Below is a small trained network, with its code and all its weights. Each question gives an input and a class and asks what happens when units are switched off, that is, made to give their printed mean instead of their output.

import numpy as np


def w(rows, s, z=0):
    codes = np.array(rows[::2]) - 128.0
    scale = np.full(codes.shape[1], s)
    scale[-1] = z or s
    return codes * scale


def norm(h):
    return h / np.sqrt((h * h).mean(-1, keepdims=True) + 1e-5)


def f(y):
    return np.maximum(y, 0)


def log_softmax(a):
    a = a - a.max(-1, keepdims=True)
    return a - np.log(np.exp(a).sum(-1, keepdims=True))


def net(x, mask):
    res = np.array(x, float).reshape(1, 6) / 4 @ E
    u = 0
    for l in range(4):
        y = f(norm(res) @ A[l][:, :-1].T + A[l][:, -1])
        res = res + np.where(mask[u : u + 5], y, B[l][:, -1]) @ B[l][:, :-1]
        u += 5
    return log_softmax(norm(res)[-1] @ U[:, :-1].T + U[:, -1])


A, B = {}, {}
E = w([
[128,129,130,129,129],'x0',
[127,126,129,127,129],'x1',
[97,143,45,224,167],'x2',
[43,186,41,44,53],'x3',
[178,84,130,198,3],'x4',
[126,127,133,127,129],'x5',
],0.0015)
A[0] = w([
[173,104,172,155,223,248],'L0N1',
[151,111,140,131,78,102],'L0N2',
[238,111,217,97,133,19],'L0N3',
[123,192,134,174,2,13],'L0N4',
[129,72,178,219,102,174],'L0N5',
],0.0047,0.0015)
B[0] = w([
[141,62,48,113,116,254],'L0N1',
[102,66,194,124,211,173],'L0N2',
[153,99,194,138,183,213],'L0N3',
[137,39,110,95,206,207],'L0N4',
[92,180,164,157,2,227],'L0N5',
],0.0038,0.0031)
A[1] = w([
[245,172,112,120,223,4],'L1N1',
[116,255,74,42,175,253],'L1N2',
[19,57,35,198,200,9],'L1N3',
[231,92,85,207,144,247],'L1N4',
[70,15,183,37,228,201],'L1N5',
],0.0026,0.00065)
B[1] = w([
[79,61,4,69,114,145],'L1N1',
[208,152,209,187,113,197],'L1N2',
[34,92,211,236,177,214],'L1N3',
[24,66,138,94,93,198],'L1N4',
[170,165,68,137,76,254],'L1N5',
],0.003,0.0029)
A[2] = w([
[114,145,20,68,163,251],'L2N1',
[203,48,107,105,222,93],'L2N2',
[136,94,235,144,253,201],'L2N3',
[242,195,125,246,114,202],'L2N4',
[143,220,155,171,114,71],'L2N5',
],0.0032,0.0019)
B[2] = w([
[123,87,211,137,91,251],'L2N1',
[157,144,24,76,1,212],'L2N2',
[12,111,186,123,65,253],'L2N3',
[138,199,133,60,82,192],'L2N4',
[42,34,37,131,201,146],'L2N5',
],0.0032,0.002)
A[3] = w([
[99,216,153,177,156,2],'L3N1',
[144,124,127,9,65,175],'L3N2',
[143,253,217,69,113,110],'L3N3',
[134,196,179,197,101,201],'L3N4',
[229,51,115,194,73,42],'L3N5',
],0.0042,0.0014)
B[3] = w([
[78,185,203,2,129,146],'L3N1',
[151,116,86,113,196,253],'L3N2',
[152,153,144,237,162,180],'L3N3',
[206,166,118,93,125,181],'L3N4',
[126,217,79,83,191,209],'L3N5',
],0.0051,0.0033)
U = w([
[189,57,63,34,176,210],'0',
[45,52,97,202,113,251],'1',
[196,86,254,105,76,86],'2',
[178,188,78,187,17,63],'3',
[222,208,144,164,234,53],'4',
[59,228,205,109,155,35],'5',
],0.011,0.002)

Each question gives the input, the list of numbers given to net, and the class t.
The units are the neurons (one row each of A and B). Each row of codes is followed by its name. A weight is (code - 128) times the scale printed after its matrix; where a second scale follows, it is the last column's (A, B and U).
mask holds one flag per neuron, layer by layer. A switched-off neuron (its flag False) gives its mean, the last column of its row in B, instead of its output. The means were averaged over made-up inputs and are rounded, as every weight is.
A unit's drop is (log p(t) with every unit on - log p(t) with that unit switched off) / (log p(t) with every unit on - log p(t) with every unit switched off).
The circuit of an input: a set's keep is (log p(t) with only the set's units on - log p(t) with every unit switched off) / (log p(t) with every unit on - log p(t) with every unit switched off). Starting from the 12 units with the biggest drops (on a tie, the unit counted first), units are removed one at a time, each time the one whose removal leaves the highest keep (on an exact tie, the one counted first), for as long as the keep stays at least 0.8.
units of the circuit, in order: the units of the circuit, biggest drop first
unit that matters most: the unit with the biggest drop
top k neurons: the k neurons with the biggest drops, biggest first
k most important neurons of layer l: the k neurons of layer l with the biggest drops, biggest first
input [-8,2,0,1,3,-3], class 0: top 4 neurons : L1N5, L0N4, L3N5, L3N3
input [5,5,5,-1,5,6], class 3: units of the circuit, in order : L0N5, L3N4
input [7,4,1,-5,-2,7], class 1: unit that matters most : L0N1
input [-4,6,4,-3,6,-5], class 3: units of the circuit, in order : L0N5, L3N5
input [6,4,-5,2,-8,-4], class 4: top 2 neurons : L3N3, L0N4
input [5,0,2,-8,-8,7], class 1: 2 most important neurons of layer 3 : L3N2, L3N4
input [-1,-7,4,-6,8,-5], class 3: units of the circuit, in order : L0N5, L3N5
input [4,-1,8,-5,2,-1], class 3: units of the circuit, in order : L0N5, L2N4
input [2,0,5,-1,3,6], class 3: units of the circuit, in order : L0N5, L3N4
input [-6,7,5,-7,7,6], class 3: units of the circuit, in order : L0N5, L3N5
input [8,-3,2,-5,1,-8], class 3: top 2 neurons : L0N5, L0N4
input [7,5,-3,4,-8,1], class 4: top 2 neurons : L3N3, L1N3
input [-3,1,2,-5,1,-5], class 3: top 2 neurons : L0N5, L0N4
input [-8,0,3,5,8,-8], class 1: unit that matters most : L0N4
input [8,1,4,6,7,-4], class 1: units of the circuit, in order : L0N4, L1N3
input [1,-4,7,1,-1,6], class 5: units of the circuit, in order : L0N1, L0N4, L3N1
input [-8,1,4,6,0,6], class 5: 2 most important neurons of layer 0 : L0N1, L0N5
input [-8,-8,7,-1,-5,5], class 1: top 2 neurons : L0N5, L0N1
input [-3,2,8,8,-1,-1], class 5: top 3 neurons : L0N1, L3N1, L1N2
input [-6,5,1,0,-5,-5], class 1: most important neuron of layer 1 : L1N3
input [6,-7,-7,7,-1,-5], class 4: top 4 neurons : L3N3, L0N1, L1N2, L3N2
input [6,-4,-8,1,-8,4], class 4: 3 most important neurons of layer 1 : L1N2, L1N5, L1N4
input [1,-3,2,7,4,-4], class 1: top 3 neurons : L1N3, L0N4, L0N1
input [2,3,-5,2,7,-6], class 0: top 2 neurons : L0N4, L1N3
input [5,0,-3,8,2,2], class 0: top 2 neurons : L3N2, L0N4
input [-8,-8,-3,5,-1,4], class 4: top 2 neurons : L0N1, L3N3
input [-6,1,-3,-4,-1,-1], class 0: units of the circuit, in order : L0N1
input [4,-6,1,-2,2,6], class 3: 2 most important neurons of layer 0 : L0N5, L0N1
input [-4,-6,-1,3,-6,2], class 4: top 2 neurons : L1N3, L3N3
